Here is a tiny trained network, its code and every weight. The questions are about switching its units off for an input and a class, where a switched-off unit gives its printed mean instead of its output.

import numpy as np


def w(rows, s, z=0):
    codes = np.array(rows[::2]) - 128.0
    scale = np.full(codes.shape[1], s)
    scale[-1] = z or s
    return codes * scale


def f(y):
    return y / 2 * (1 + np.tanh(0.7978845608 * (y + 0.044715 * y**3)))


def log_softmax(a):
    a = a - a.max(-1, keepdims=True)
    return a - np.log(np.exp(a).sum(-1, keepdims=True))


def net(x, mask):
    res = np.array(x, float).reshape(1, 8) / 4 @ E
    y = f(res @ A[0][:, :-1].T + A[0][:, -1])
    res = res + np.where(mask, y, B[0][:, -1]) @ B[0][:, :-1]
    return log_softmax(res[-1] @ U[:, :-1].T + U[:, -1])


A, B = {}, {}
E = w([
[130,130,130],'x0',
[126,127,125],'x1',
[169,2,166],'x2',
[129,130,133],'x3',
[126,129,133],'x4',
[131,127,125],'x5',
[126,129,133],'x6',
[249,166,131],'x7',
],0.0066)
A[0] = w([
[130,114,77,211],'n0',
[102,203,138,87],'n1',
[185,91,144,254],'n2',
[246,174,138,161],'n3',
[96,208,153,183],'n4',
[124,139,180,237],'n5',
[42,135,86,96],'n6',
[136,83,141,102],'n7',
[149,39,242,118],'n8',
[47,98,89,79],'n9',
[183,160,146,193],'n10',
[152,45,159,98],'n11',
[254,179,125,95],'n12',
[21,83,154,104],'n13',
[158,12,130,99],'n14',
[8,81,106,98],'n15',
[65,136,216,57],'n16',
],0.0084,0.0059)
B[0] = w([
[72,36,99,187],'n0',
[240,185,105,130],'n1',
[43,133,82,253],'n2',
[93,84,226,211],'n3',
[177,122,2,179],'n4',
[83,58,52,212],'n5',
[224,114,180,146],'n6',
[124,181,126,131],'n7',
[142,216,71,190],'n8',
[183,163,209,139],'n9',
[103,84,154,189],'n10',
[227,228,33,158],'n11',
[119,141,252,183],'n12',
[150,119,199,170],'n13',
[197,253,84,177],'n14',
[168,129,238,176],'n15',
[178,124,205,116],'n16',
],0.0065,0.0057)
U = w([
[90,125,110,214],'0',
[105,116,111,205],'1',
[211,251,87,53],'2',
[99,92,113,127],'3',
[81,118,120,111],'4',
[150,128,237,3],'5',
],0.013,0.0055)

Each question gives the input, the list of numbers given to net, and the class t.
The units are the neurons (one row each of A and B). Each row of codes is followed by its name. A weight is (code - 128) times the scale printed after its matrix; where a second scale follows, it is the last column's (A, B and U).
mask holds one flag per neuron, in row order. A switched-off neuron (its flag False) gives its mean, the last column of its row in B, instead of its output. The means were averaged over made-up inputs and are rounded, as every weight is.
A unit's drop is (log p(t) with every unit on - log p(t) with that unit switched off) / (log p(t) with every unit on - log p(t) with every unit switched off).
The circuit of an input: a set's keep is (log p(t) with only the set's units on - log p(t) with every unit switched off) / (log p(t) with every unit on - log p(t) with every unit switched off). Starting from the 12 units with the biggest drops (on a tie, the unit counted first), units are removed one at a time, each time the one whose removal leaves the highest keep (on an exact tie, the one counted first), for as long as the keep stays at least 0.8.
circuit, biggest first: the units of the circuit, biggest drop first
most important unit: the unit with the biggest drop
k most important neurons: the k neurons with the biggest drops, biggest first
drop when u is switched off: that unit's drop, to one decimal
input [-5,8,8,3,-6,5,-2,-2], class 2: 2 most important neurons => n14; n11
input [4,4,-7,-1,-4,7,4,-8], class 5: most important unit => n15
input [-4,-4,6,4,0,1,-3,3], class 2: circuit, biggest first => n14; n11
input [-5,5,8,-3,-1,-4,-2,-8], class 2: circuit, biggest first => n14; n11; n8
input [4,6,1,-7,-5,-6,-2,7], class 5: 3 most important neurons => n12; n3; n4
input [-1,2,2,4,-2,8,-7,-8], class 5: circuit, biggest first => n15; n13; n9
input [1,-2,6,-7,-4,6,-2,0], class 2: circuit, biggest first => n14; n11
input [7,6,3,3,2,0,2,-8], class 5: 3 most important neurons => n15; n13; n9
input [3,4,-3,7,-2,6,6,7], class 5: circuit, biggest first => n12; n3
input [1,-6,3,-2,-3,-1,3,-8], class 5: 2 most important neurons => n15; n13
input [-1,5,6,0,-2,5,-5,-5], class 2: 4 most important neurons => n14; n11; n8; n3
input [6,-7,-4,3,8,-6,1,7], class 1: 2 most important neurons => n4; n15
input [7,-5,-6,-8,-4,2,-7,5], class 0: drop when n10 is switched off => 0.1
input [0,0,6,-6,4,3,4,5], class 2: circuit, biggest first => n14
input [-5,-3,6,4,5,4,6,2], class 2: drop when n11 is switched off => 0.4
input [-2,5,8,-4,6,0,1,6], class 2: drop when n8 is switched off => 0.3
